[[105 129 143]
 [150 146 113]
 [101 156 129]
 [115 105 152]]
->
[[105 129]
 [150 146]
 [101 156]]

[[148 157 115]
 [102 103 146]
 [135 111 149]]
->
[[148 157]
 [102 103]
 [135 111]]

[[155 138 117]
 [134 132 100]
 [119 136  99]
 [151 137 115]]
->
[[155 138]
 [134 132]
 [119 136]]

[[114 111 133]
 [114 126 121]
 [153 110 121]
 [110 112 120]]
->
[[114 111]
 [114 126]
 [153 110]]

[[149 126 122]
 [127 126 130]
 [146 126 112]
 [125 126 124]]
->
[[149 126]
 [127 126]
 [146 126]]

[[150 134]
 [118 121]
 [130 129]
 [120 120]]
->
[[150 134]
 [118 121]
 [130 129]]

[[126 141 104 138 134]
 [131 113 156 116 120]
 [130 124 122 142 102]
 [130 118 147 120 123]
 [130 116 150 119 120]]
->
[[126 141]
 [131 113]
 [130 124]]

[[122 139 125 122]
 [124 116 114 133]
 [102 136 129 124]
 [123 113 113 123]]
->
[[122 139]
 [124 116]
 [102 136]]

[[128 128]
 [140 147]
 [114 103]
 [122 118]]
->
[[128 128]
 [140 147]
 [114 103]]
---
[[118 138 113 118]
 [119 141 149 117]
 [136 120 146 136]
 [136 116 106 138]]
->
[[138 113]
 [141 149]]

[[146 128 148]
 [127 149 108]
 [152 147 116]
 [108 110 143]]
->
[[128 148]
 [149 108]]

[[140 130 133 134 121]
 [140 150 128 118 113]
 [142 130 131 135 123]
 [125 128 130 124 123]]
->
[[130 133]
 [150 128]]

[[136 138 115 117 118]
 [155 128 110 118 111]]
->
[[138 115]
 [128 110]]

[[108 150 112 147]
 [109 136 150 109]]
->
[[150 112]
 [136 150]]

[[112 128 135 120]
 [118 103 131 123]
 [150 107 130 132]
 [123 122 128 121]
 [132 139 127 131]]
->
[[128 135]
 [103 131]]
---
[[126 116 107 146]
 [123 144 150 114]
 [146 117 127 121]
 [116 130 118 144]]
->
[[146 114 121 144]
 [107 150 127 118]
 [116 144 117 130]
 [126 123 146 116]]

[[124 131 135 130 123 131 111]
 [123 130 129 123 120 125 127]
 [131 138 130 123 151 134 129]
 [135 125 124 116 116 122 127]
 [133 132 112 125 142 127 117]
 [127 125 118 123 139 133 126]
 [125 122 130 130 136 128 124]
 [125 127 122 118 121 113 124]]
->
[[111 127 129 127 117 126 124 124]
 [131 125 134 122 127 133 128 113]
 [123 120 151 116 142 139 136 121]
 [130 123 123 116 125 123 130 118]
 [135 129 130 124 112 118 130 122]
 [131 130 138 125 132 125 122 127]
 [124 123 131 135 133 127 125 125]]

[[127 128 127 138 151 136 129 128 127 127]
 [127 128 127 128 152 135 127 128 127 132]
 [127 135 134 145 127 127 131 141 140 128]
 [136 133 129 127 127 131 128 132 127 141]
 [138 143 134 127 128 127 129 146 134 132]
 [127 128 127 127 148 134 127 128 127 132]
 [135 128 127 127 135 138 128 127 127 145]
 [127 131 133 145 127 127 131 135 136 128]
 [136 129 128 127 133 136 128 127 127 145]]
->
[[127 132 128 141 132 132 145 128 145]
 [127 127 140 127 134 127 127 136 127]
 [128 128 141 132 146 128 127 135 127]
 [129 127 131 128 129 127 128 131 128]
 [136 135 127 131 127 134 138 127 136]
 [151 152 127 127 128 148 135 127 133]
 [138 128 145 127 127 127 127 145 127]
 [127 127 134 129 134 127 127 133 128]
 [128 128 135 133 143 128 128 131 129]
 [127 127 127 136 138 127 135 127 136]]

[[127 123 119]
 [146 104 110]]
->
[[119 110]
 [123 104]
 [127 146]]

[[108 150 115]
 [110 154 106]
 [146 107 123]
 [149 100 145]]
->
[[115 106 123 145]
 [150 154 107 100]
 [108 110 146 149]]

[[136 108 148]
 [105 111 146]
 [129 123 132]
 [133 117 136]
 [136 131 125]
 [136 153 103]
 [127 114 143]
 [111 121 137]
 [122 127 133]
 [119 116 142]
 [127 125 131]
 [148 119 134]]
->
[[148 146 132 136 125 103 143 137 133 142 131 134]
 [108 111 123 117 131 153 114 121 127 116 125 119]
 [136 105 129 133 136 136 127 111 122 119 127 148]]

[[120 106]
 [104 105]
 [150 151]
 [148 149]
 [144 149]
 [109 116]
 [118 124]
 [132 153]
 [149 150]]
->
[[106 105 151 149 149 116 124 153 150]
 [120 104 150 148 144 109 118 132 149]]

[[118 127]
 [123 132]
 [114 153]
 [133 116]
 [132 120]
 [131 131]
 [118 150]
 [131 129]
 [134 120]
 [153 132]]
->
[[127 132 153 116 120 131 150 129 120 132]
 [118 123 114 133 132 131 118 131 134 153]]
